Each row has a name. Each piece below is followed by the name of the row it came from, unless a question asks for something else. Each question is about the rows just above it. Places in a row count from 1.

(15):  57 129 109 120 146  98 104 133 107  94 121 149  79 129 137 138 126 110 122  93  98 159 126  90 156 110 136 100  82 210  78 153  67 162 133 146 126
(78):  65 133 117 132 129 105 101 134 128  89 111 150  86 132 143 122 126 102 134  91  91 160 132 107 159 102 133 105  92 208  68 182  46 167 137 147 125
(50):  60 116 111 116 156  90 113 142 109  91 126 153  78 128 144 138 132 116 107 101 105 173 129 101 146 113 137  89  87 196  83 126  73 147 122 152 120
(60): 188 149 135 129 106 169 139 102 122 177 139  96 173 124  98 136 118 145 151 151 152  65 115 125 116 150 120 175 156  73 183 123 205 115 140  96 144
(38): 180 137 131 120 124 157 145 109 110 175 147 100 164 122 100 145 122 152 133 155 159  77 114 121 109 154 123 162 150  71 188  91 215 104 130 101 140
(5):  79 129 137 138 126 110 123 150 151  74 105 159  88 135 160 107 134 100 124  97  92 185 144 137 151  97 133  91 104 193  59 176  26 156 126 158 114
q: 110 175 147 100 164 122 100 145 122 -> (38)
q:  98 159 126  90 156 -> (15)
q: 145 151 -> (60)
The row with  79 129 137 138 126 110 122 is -> (15)

(128): 93 84 89 98
(31): 136 103 146 148
(124): 125 101 120  77
(134): 104  73  74 110
(88): 104 140  42 148
Which row holds 148  42 read backwards? -> (88)
q: 84 89 -> (128)
101 is at row and place -> (124), 2

(17): 187  56 190 181  97
(27):  67 147 127 127 107
(35):  73  99 188 208 204
(89): 189 188  98 126 107
q:  99 188 -> (35)
Where in the named rows is 190? -> (17), 3
Where in the named rows is 99? -> (35), 2
Which row holds this, read backwards? 188  99 -> (35)
Row and place of 67 in the named rows: -> (27), 1
q: 147 127 127 107 -> (27)

(53): 117  92 119 190  56 141  89 115 125 128 118 103  79 135
(102): 140  99 134 130 113 146 165 140 131 123 138 123 130 137
(37):  91 120 145 100 164 146 135 139 131 128 120 130 100 148
(72): 130  78  35 116 138 148 166 179 144 140  93 191  88 190
(19): 137 117 140 128 120 138 151 134 130 123 138 119 135 128
(12):  94 236 103  90 215  62  29  92 120 145 100 164 148  97
Which row holds this, read backwards? 164 100 145 120  92 -> (12)
The row with 138 119 is -> (19)
q: 130  78  35 116 138 148 166 179 144 140  93 191  88 190 -> (72)
 94 236 103  90 215  62  29  92 120 145 100 164 148  97 is in which row? -> (12)

(188):  98 169 175 212 198
(104): 165 149 151 117 167
(187): 130 118 110 133 111
(44): 111 148 203 233 180
(105): 206  98 121  70 103
(194): 138 155 128 118 167
(130): 122 144 157 177 169
(69): 141 100 120 146  96
(66): 176  97 137 124  95
(39): 138 118 195 123 145
(150): 250  76 100  17  69
Row and place of 122 in the named rows: -> (130), 1
118 138 is which row, read backwards? -> (39)

(8): 141 139 117 166
(131): 152 156 135 109
(129): 140 234  89 102
(4): 168  88 164 118
(68): 146 136 125 162
(154): 130 190 112  85
(135): 143 192 117 103
(147): 130  88 112  85
(114): 141 139 135 103
Where in the named rows is 136? -> (68), 2
q: 141 139 135 103 -> (114)
Where in the named rows is 118? -> (4), 4
Which row holds this, read backwards? 103 117 192 -> (135)
109 is at row and place -> (131), 4

(81): 137 109 117 100 130 104 122 105 156  79 118 155 104 124 134  84 164 155 151 170 159 144 139 123 145 111 143 128  73  82 112 165 120 109 126 189 117 126 118 114  60 177 116 100 157  95 171 140  76 129 170 111  93
(16): 157 117 159 156 116  73 129 126  76 127 105 195  75  58 104 157 164 127 150 120 161 122 128 165 111 166 174 127 101  79 105  45 167 124 120 159 113 150 113 126 154 167 128 126 152 119 187 137 111 135 104 138 145
(61): 106 124 107 142 140 112  88  96 126  88 139 188 159 116 120 117 160 175 114 109 103 167  66 100 108 129 118 189 127 111 128 104 102 152  85 137 105 157  90 133 132 123 139 141 131 154 131 170 125 152 108 146 139
(93): 119 111 140 129 146  84 110 145 113 105 116  82 163 154 129 101 127 154 129 155 114 130 138  79 141  93 123 146 145 112 120  83 143  91 126 121 142 155  51  84 127 111 116  95 136 170 146 143 133 162 113 174 109
(9):  85 132 113 149 159 103 140 136 171 131 106 113 119 155 110 135 186 140 169 180 109 124 134  97 127 148 126 191 126 112 144 131 173  83  99 122 109 203 102  97 122  70 119 130 109 103 116 156 112 125 175 141 141
(116): 153 163 140 134 110 134 136 121 116 156 115 171  83 147 182 149 137 165 151 158 124 113 101 122 159 107 110 126  99 147 148 121 194 129 162 162  64 155  88 115 115 144  86 109 139 151 133 115 144  72 153 111 107
(137): 162 104 157  78  87 175 133 188 145 107 107  97 103 144 149 165 182 137  93 162  64 101 170 147 124 128 133 147 138  98 147 152 140 122 143 142 153 154 105 120  98 145  61 128 160 182 156 117 128 177 141 116 121
(113): 104 121 154 131  98 163 105 102  93  79 122 138 163 115 116 124 141 112 106 172 116 101 153  90  74 181 106 108 124 117 144 183 113 138  98 146 127 143 121 169 148 143 107 153 118 151 186 110 116  54 117  61 129
(87): 134 127 125  98 113 134 101  61 135  59 105 104 194 146 103 157 118 102 115 119  37 121 132 133  86 163 136 115 121 148 101 126  74 101 151 184 120 135 114 118 153 120 122 112 148 138 142 152 183  81 107  98  87
q: 104 138 -> (16)
137 182 165 149 is which row, read backwards? -> (137)
Which row holds this, read backwards? 119 115 102 -> (87)
91 is at row and place -> (93), 34

(107): 106 124  68 167 178
(11): 105 121  85 174 206
(151): 128 134  77 167 178
(86):  36  46 101 164 173
(159):  91 118 103 155 172
(120):  91 118 103 163 176
(49): 128 134  67 174 195
(41):  94 125 103 155 172
(90):  99 121  93 165 177
128 134  67 174 195 is in which row? -> (49)
q:  94 125 103 155 172 -> (41)
q: 163 176 -> (120)

(127):  88 161 161 145 180 128 104 127 117 124 168 164 134 162 140
(126): 156 115  83 167 183 138  44  85  21 164 142 147 157  88  66
(40):  87  75 185  81 184 125 129 103  41 164 147 104  75 145 109
(110):  88 161 121 145 180 128 164  85  44  21  80 155 124 121  97
Row and place of 162 in the named rows: -> (127), 14
The row with  44  85  21 164 is -> (126)

(52): 151 142 136  75
(97): 201 131 152  57
(59): 145 131 132 104
(175): 135 152 124  79
(13): 145 131 134 104
(84): 121 145 107  61
(42): 205 132 150  58
(148): 207 138 208  84
(146): 209 132 142  59
(57): 241 134 118  54
(74): 123 154 112  66
Which row holds 112 154 read backwards? -> (74)
Where in the named rows is 209? -> (146), 1
54 is at row and place -> (57), 4
134 131 is which row, read backwards? -> (13)
Row and place of 208 in the named rows: -> (148), 3
Row and place of 135 in the named rows: -> (175), 1

